Here is a tiny trained network, its code and every weight. The questions are about switching its units off for an input and a class, where a switched-off unit gives its printed mean instead of its output.

import numpy as np


def w(rows, s, z=0):
    codes = np.array(rows[::2]) - 128.0
    scale = np.full(codes.shape[1], s)
    scale[-1] = z or s
    return codes * scale


def f(y):
    return np.maximum(y, 0)


def log_softmax(a):
    a = a - a.max(-1, keepdims=True)
    return a - np.log(np.exp(a).sum(-1, keepdims=True))


def net(x, mask):
    res = np.array(x, float).reshape(1, 6) / 4 @ E
    y = f(res @ A[0][:, :-1].T + A[0][:, -1])
    res = res + np.where(mask, y, B[0][:, -1]) @ B[0][:, :-1]
    return log_softmax(res[-1] @ U[:, :-1].T + U[:, -1])


A, B = {}, {}
E = w([
[150,119,156,164,139,117,174,136],'x0',
[33,183,146,223,126,158,77,9],'x1',
[88,160,149,140,201,46,74,163],'x2',
[189,97,25,220,174,181,67,169],'x3',
[148,118,141,145,136,119,151,121],'x4',
[138,122,154,132,158,137,160,124],'x5',
],0.015)
A[0] = w([
[89,176,176,133,131,193,176,48,215],'neuron 0',
[111,203,193,127,72,93,129,43,134],'neuron 1',
[104,72,155,57,99,59,159,145,181],'neuron 2',
[120,97,181,56,84,91,149,176,245],'neuron 3',
[194,89,83,113,158,172,109,236,110],'neuron 4',
[114,97,114,150,45,172,167,135,253],'neuron 5',
[95,93,172,90,61,146,145,62,209],'neuron 6',
[184,58,42,121,94,207,188,192,148],'neuron 7',
[77,146,117,136,222,31,118,145,177],'neuron 8',
[153,167,121,34,104,95,201,149,176],'neuron 9',
[112,84,59,123,98,170,153,121,174],'neuron 10',
[185,100,115,129,141,98,92,144,119],'neuron 11',
[31,130,188,123,173,11,89,130,125],'neuron 12',
[128,107,64,114,193,82,111,227,110],'neuron 13',
[124,152,107,240,160,204,84,92,27],'neuron 14',
[166,107,77,104,187,121,124,169,102],'neuron 15',
[97,197,116,174,191,73,123,112,93],'neuron 16',
[152,104,98,167,210,117,56,134,137],'neuron 17',
[194,88,95,103,98,229,127,196,152],'neuron 18',
[171,98,144,53,133,37,123,139,164],'neuron 19',
[174,68,114,112,89,229,144,122,207],'neuron 20',
[105,107,119,109,217,116,90,197,151],'neuron 21',
],0.011,0.0051)
B[0] = w([
[161,138,149,89,36,165,123,155,205],'neuron 0',
[139,205,197,177,80,163,94,118,203],'neuron 1',
[75,59,97,129,165,104,129,108,198],'neuron 2',
[82,38,77,97,170,164,188,131,208],'neuron 3',
[140,167,165,153,121,101,86,83,231],'neuron 4',
[254,122,131,85,99,222,122,122,191],'neuron 5',
[164,164,116,137,39,184,121,120,194],'neuron 6',
[186,104,192,110,172,121,80,81,252],'neuron 7',
[57,165,167,146,210,42,88,133,203],'neuron 8',
[134,75,50,64,124,162,139,163,206],'neuron 9',
[186,97,138,46,127,144,84,148,183],'neuron 10',
[148,176,168,148,169,85,171,142,168],'neuron 11',
[110,120,206,132,166,73,36,68,217],'neuron 12',
[143,198,125,151,177,94,167,161,202],'neuron 13',
[53,21,30,20,138,161,164,185,227],'neuron 14',
[158,173,176,200,135,122,147,153,186],'neuron 15',
[101,84,138,121,169,100,62,69,187],'neuron 16',
[115,134,64,144,216,89,158,138,203],'neuron 17',
[199,141,165,99,151,145,54,82,231],'neuron 18',
[99,82,57,109,177,61,169,184,195],'neuron 19',
[216,104,137,94,149,167,86,66,218],'neuron 20',
[143,163,100,194,146,50,172,147,184],'neuron 21',
],0.0089,0.023)
U = w([
[134,43,72,94,131,189,147,131,180],'0',
[140,151,243,137,154,98,57,78,197],'1',
[15,78,107,132,184,76,135,149,84],'2',
[145,245,161,201,151,67,155,158,8],'3',
[134,203,190,144,48,182,138,119,125],'4',
],0.011,0.0018)

Each question gives the input, the list of numbers given to net, and the class t.
The units are the neurons (one row each of A and B). Each row of codes is followed by its name. A weight is (code - 128) times the scale printed after its matrix; where a second scale follows, it is the last column's (A, B and U).
mask holds one flag per neuron, in row order. A switched-off neuron (its flag False) gives its mean, the last column of its row in B, instead of its output. The means were averaged over made-up inputs and are rounded, as every weight is.
A unit's drop is (log p(t) with every unit on - log p(t) with that unit switched off) / (log p(t) with every unit on - log p(t) with every unit switched off).
The circuit of an input: a set's keep is (log p(t) with only the set's units on - log p(t) with every unit switched off) / (log p(t) with every unit on - log p(t) with every unit switched off). Starting from the 12 units with the biggest drops (on a tie, the unit counted first), units are removed one at a time, each time the one whose removal leaves the highest keep (on an exact tie, the one counted first), for as long as the keep stays at least 0.8.
circuit, biggest first: the units of the circuit, biggest drop first
most important unit: the unit with the biggest drop
top k neurons: the k neurons with the biggest drops, biggest first
drop of u: that unit's drop, to one decimal
input [7,-6,2,8,-6,1], class 3: most important unit -> neuron 13
input [-8,-8,3,1,4,-3], class 3: top 2 neurons -> [neuron 14; neuron 13]
input [-7,-8,0,4,-6,7], class 1: top 2 neurons -> [neuron 7; neuron 18]
input [-6,0,-1,6,2,-8], class 1: top 3 neurons -> [neuron 3; neuron 9; neuron 4]
input [6,-1,-4,0,-3,-2], class 0: top 2 neurons -> [neuron 12; neuron 8]
input [-6,-8,6,1,-8,-6], class 3: top 3 neurons -> [neuron 13; neuron 14; neuron 15]
input [-6,6,0,-2,2,7], class 4: top 2 neurons -> [neuron 0; neuron 7]
input [0,0,8,8,-2,-5], class 3: top 4 neurons -> [neuron 13; neuron 21; neuron 15; neuron 3]
input [-6,-8,0,3,7,-2], class 1: top 2 neurons -> [neuron 7; neuron 18]
input [-5,-8,8,1,-1,4], class 3: top 2 neurons -> [neuron 13; neuron 14]
input [-2,-8,-5,1,2,7], class 1: top 2 neurons -> [neuron 7; neuron 4]
input [5,0,0,-6,7,-2], class 0: drop of neuron 3 -> 0.2
input [8,3,-7,0,8,-4], class 4: drop of neuron 3 -> 0.2
input [3,7,-2,1,7,-3], class 0: circuit, biggest first -> [neuron 14]
input [8,8,-2,0,8,-4], class 4: drop of neuron 1 -> 0.4
input [-7,3,7,1,-8,8], class 2: drop of neuron 18 -> 0.2
